Each row is followed by roughly how far along a hidden order it lies, from 0 to 15. A new part has a new order.
[-17   9  -7 -13  19   5 -13   7 -29  -2 -12  10   4   5 -22 -11   5  -9
  -1   2   2  -1   2 -38  -3  19  12   4  -7   3  -1  -8  -9   0   7   5
   0 -12  19  -4 -20 -16  -5   5   5   0   1   2  11 -16   3  -3  -2 -17
   2   3 -11  -9  12  -4   8  13  -1  -6   6   3  -6   9  -4  -5  20   0
  13 -26  -4 -10  -2   2  19   0  -2   1  13  22   5   0]	12
[-13   1  -3 -19  24   3  -5   2 -35  -1 -11   4   0   7 -33  -3  15  -4
   0   4   6   5   3 -52  -6  13  13  -9  -3   4  -9   3 -10  18   3   1
  -1  -9  15 -19 -39 -20 -12   6   3   3   9   8  19  -6   3   1 -35  -9
   4   2  -1  -1   8   2   3  11  -1 -11   4  -1  -1   3  -2  12   9  -1
  13 -24   0   1   0   0  12   0  -3   2  10  -1  -5  -2]	15
[  1  -7  -8   1  -3   2   3  -6 -14   4  10   0   2  -2 -19  15  -8   3
   0   1   1   9  -2  -3  -3   9   2  -5   9  -5   0   5  -2  23   6  -4
  -3  -5 -11 -21 -15   3  -8   3  -5  -3   7   1  -4  21  -8   7 -10  -8
   1 -15   0  -9  -7   5  -1   1  -1  -7   0  -2   5  -4   5   4  -8  -3
  23 -12   1   4  -5   3  10   0  -6  -1  -8 -49 -14  -3]	14
[-15  17   0 -14  14   8 -17   8 -18  -3 -11  11   1   1  -5 -10  12 -14
  -2   2   5  -3   4 -27  29  13   4  24  -7   6   1  -4  -7 -29   2   9
   8  -4  21  12  -4 -16  12   2   7   5  -3   2  14 -29  10  -5   9  -1
   2   7  -9  -1  13   0   8  17   1   8   1   1  -5  15 -11 -11  19 -11
  -2 -16   0 -10   2   0   9   1   3   2  13  45   8   1]	4
[-17  -1 -10   0  17   1  -3  -5 -19  -1   6   0   8   6 -29  -6 -12  -3
  -1   3  -4   6  -2 -27 -34  18  12  11   2  -2   4  -4  -9  11   5   1
   1  -9  10  -9 -28 -14  10   7   1  -6  -1  -2 -10   2 -11   0  -5 -12
  -2  -2 -11  -6   4  12   2   9   0  -8   2   4  -7  -6   1   6  11 -12
  21 -19   5 -16  -6  -3  23   0   1  10   4   3   0  -1]	11
[  7  -5   7  -4 -50   3   0  -4 -13   4   1   6  -1  -1 -24  16   2   4
  -1   2   5   8   0  -7  12   6   2   4   7   0  -4   7  -1   7   2  -2
   1   2  -7 -16 -10   1  -3   1  -5   2   8  11   3  13   0   5 -17  -4
   3  -9  -2 -11  -7   3   1   4  -1  -2   1  -3   8   0   4  14  -2  -3
  19 -13  -2   7   0   1   1   0  -3  -3  -6 -26 -12  -3]	11
[ -3   6  -4  -1   8   2  -6   3  -2  -1  -9   6   0  -2 -20  -6 -11  -3
  -1   3   0   8   2 -10  35  -2   5  25   3   2   4  -4  -4  -4  -2   4
  12  -5   5   3  13  -2  12  -1  -4   1   0  12   1  -6   1   2  15   0
   5  16  -6 -13  -1  -4   5   9   2  11   4   2   6  -7  -1  -4   8  -1
  12 -11   2  -4   1  -4   4  -2   4  -3 -12  24   5  -1]	5
[  7  17  -4  12 -12   7 -17   6   6   5   7  10   3  -9  20  13 -22  -8
  -4   6   1   8  -6  16  63   8 -16  41   9  -4   7  -5  11 -13   6   4
   8  -3   9  13  43   9  25  -2  -7  -4  -8  -5  -5 -15   2   0  42  -2
   2 -23 -16 -26 -15  -7  13   4   0  25   0   4   6  15  -3 -16   4 -15
  17 -14  11  -6  -7   4  19   1   1  -5 -20   9  -1   2]	0

New part:
[ -1  -7 -11  -5  -2   8   4  -7 -15  -6  -1  -3  -5  -4   8  -3  13  31
   4   6 -11]	6
[  5  -7  -7 -13  -2  18   9  -8  -7  -8   5  -4  -1  -4  17  -6  32  27
  11  -3   4]	1
[ -1  -2 -10  -5  -4   6   4 -10 -18  -9  -4   1  -7  -5  13   0  15  25
   1  11 -20]	5
[  7  -2  -8 -12  -3  16  10  -9  -5  -8   3  -2  -2  -3  19  -6  35  18
  10  -3  -3]	0
[  3  -8  -8 -10  -2  15   7 -10 -11  -9   3  -3  -3  -3  16  -6  28  33
   9   0  -6]	2
[ -5   1  -2   1  -4  -4   2  -1  -6  -4  -3  -4  -5  -5 -10  -1  -9  13
  -4   8 -14]	11
[ -2  -1  -9  -3  -3   3   2  -7 -15  -7  -4  -2  -6  -5   6  -1   6  21
  -1   9 -17]	8
[-11   1   6  18  -3 -15  -5   7  -1   0  -5  -3  -3  -1 -19   3 -30  -1
  -8  12  -9]	15
[ -5   0   2   5  -4  -5   3   3   0  -1  -2  -5  -3  -3 -13   0 -14   4
  -3   7  -9]	12
[  1  -1  -5  -6  -3   2   5  -2  -4  -5  -2  -6  -5  -8  -3  -2   2  10
   1   8 -12]	9
[ -5   4   4  11  -3 -10  -1   7   6   2  -4  -3  -1  -1 -16   3 -24 -14
  -3   6  -5]	15
[  5  -3  -8 -10  -3  15   8  -9  -9  -9   1  -2  -3  -3  16  -5  32  25
   8   0  -9]	2
[-2 -3  0 -3 -1  1  6  2  0 -1  0 -8 -3 -6 -8 -1 -9  4  0  5 -3]	10
[  8  -7  -8 -18  -1  21  11  -8  -4  -6   6  -3   1  -3  20  -6  36  24
  12  -6   7]	0
[ -2  -5  -9  -4  -4   8   4 -10 -20  -9  -3  -1  -7  -4  14  -1  12  35
   1  10 -14]	5
[  6  -5  -7 -23   1  13  14  -1   1  -1   3  -6  -1  -7   7  -4  16  -1
  10  -4   7]	3
[ -9  -3   2  11  -3  -8  -2   3  -5  -2  -3  -4  -5  -1 -14   0 -22  20
  -9  11 -11]	13
[-3 -5 -1 -4 -2  1  6  0 -4 -3  0 -8 -4 -7 -7 -2 -7 12  3  8 -4]	9
[ -7   1   3   7  -4  -9   0   4  -3  -2  -4  -3  -3  -3 -15   1 -18   9
  -6  10 -13]	13
[  1   1  -6  -9  -4   4   8  -3  -5  -5  -3  -6  -5  -8  -2  -2   5   4
   3   7 -11]	8
[ -6  -7   5  10   0  -7   1   6   3   2   1  -7  -1   1 -12   0 -15   5
  -1   3   4]	13
[ -8  -4   5  14  -2 -10  -3   7   2   1  -1  -5   0   0 -15   0 -23   4
  -3  10  -1]	14
[ -6  -1  -3   5  -4  -6  -1   1 -10  -6  -3  -3  -6  -3  -9  -1 -14  23
  -7   9 -17]	11
[ -1   1 -12  -4  -4   5   2  -8 -15  -7  -5   0  -6  -4   9   0  10  17
   0   9 -19]	7
[-10  -2   5  15  -4 -11  -2   5  -3  -1  -3  -4  -4  -1 -16   1 -25  13
  -7  12 -10]	14
[-4 -2  0 -2 -3 -3  4  1 -3 -2 -2 -5 -4 -5 -9 -1 -7 10 -2  8 -9]	11
[  8  -5  -7 -19   0  15  12  -3  -1  -2   4  -5   0  -6  11  -4  24   3
  11  -6   9]	2
[  1  -1  -9 -11  -3   8   8  -6  -8  -7  -2  -4  -4  -5   7  -4  17  12
   5   5 -11]	6
[  1 -13  -7  -8   0  15   8  -8 -10  -7   6  -7  -2  -5  12  -6  20  40
  10   2   2]	3
[-11  -9  -1  12  -2  -9  -2  -1 -11  -5   0  -5  -5  -2 -13  -2 -28  43
  -8  11 -15]	12
[ -4  -1  -2  -1  -3  -2   3   0  -4  -4  -2  -5  -5  -6  -8  -1 -14  14
  -2   9 -13]	10
[ -3  -2   1   0  -2  -2   5   3   1  -1  -1  -6  -2  -5 -10  -1  -8   1
   2   6  -5]	11
[  4  -7  -5 -16   2   5  12   6   3   3   2  -9   0  -5  -3  -2   3  -2
   7  -5  13]	7
[  5  -2  -9 -10  -4  15   9  -8  -9 -10   1  -1  -3  -3  18  -5  35  25
   7  -1 -11]	1
[  0   3 -10  -9  -4   3   4  -6 -10  -7  -5  -2  -5  -5   5  -2   9  11
   1   7 -19]	7
[-10 -12  -4   7  -2  -3  -1  -4 -16  -6   1  -6  -6  -4  -6  -3 -12  56
  -5  12 -12]	10
[ -4  -3 -11   1  -3   3   1  -8 -18  -7  -4  -1  -7  -4   8   0   6  25
  -1  11 -19]	8
[ -5   3  -1   1  -5  -6   2   2  -3  -3  -4  -3  -5  -4 -12   0 -12   4
  -5   9 -13]	12
[ -4  -4   0  -2  -2  -1   6   3  -3  -2  -1  -7  -4  -6 -12  -2 -10  12
   2   7  -6]	10
[  4   1 -11  -9  -4   9   6  -7  -9  -8  -3  -1  -5  -5  12  -2  23  15
   4   5 -15]	5
[ -5  -7   4   7   0  -5   2   6   4   2   1  -6   0   0 -12  -1 -17   5
   0   2   4]	12
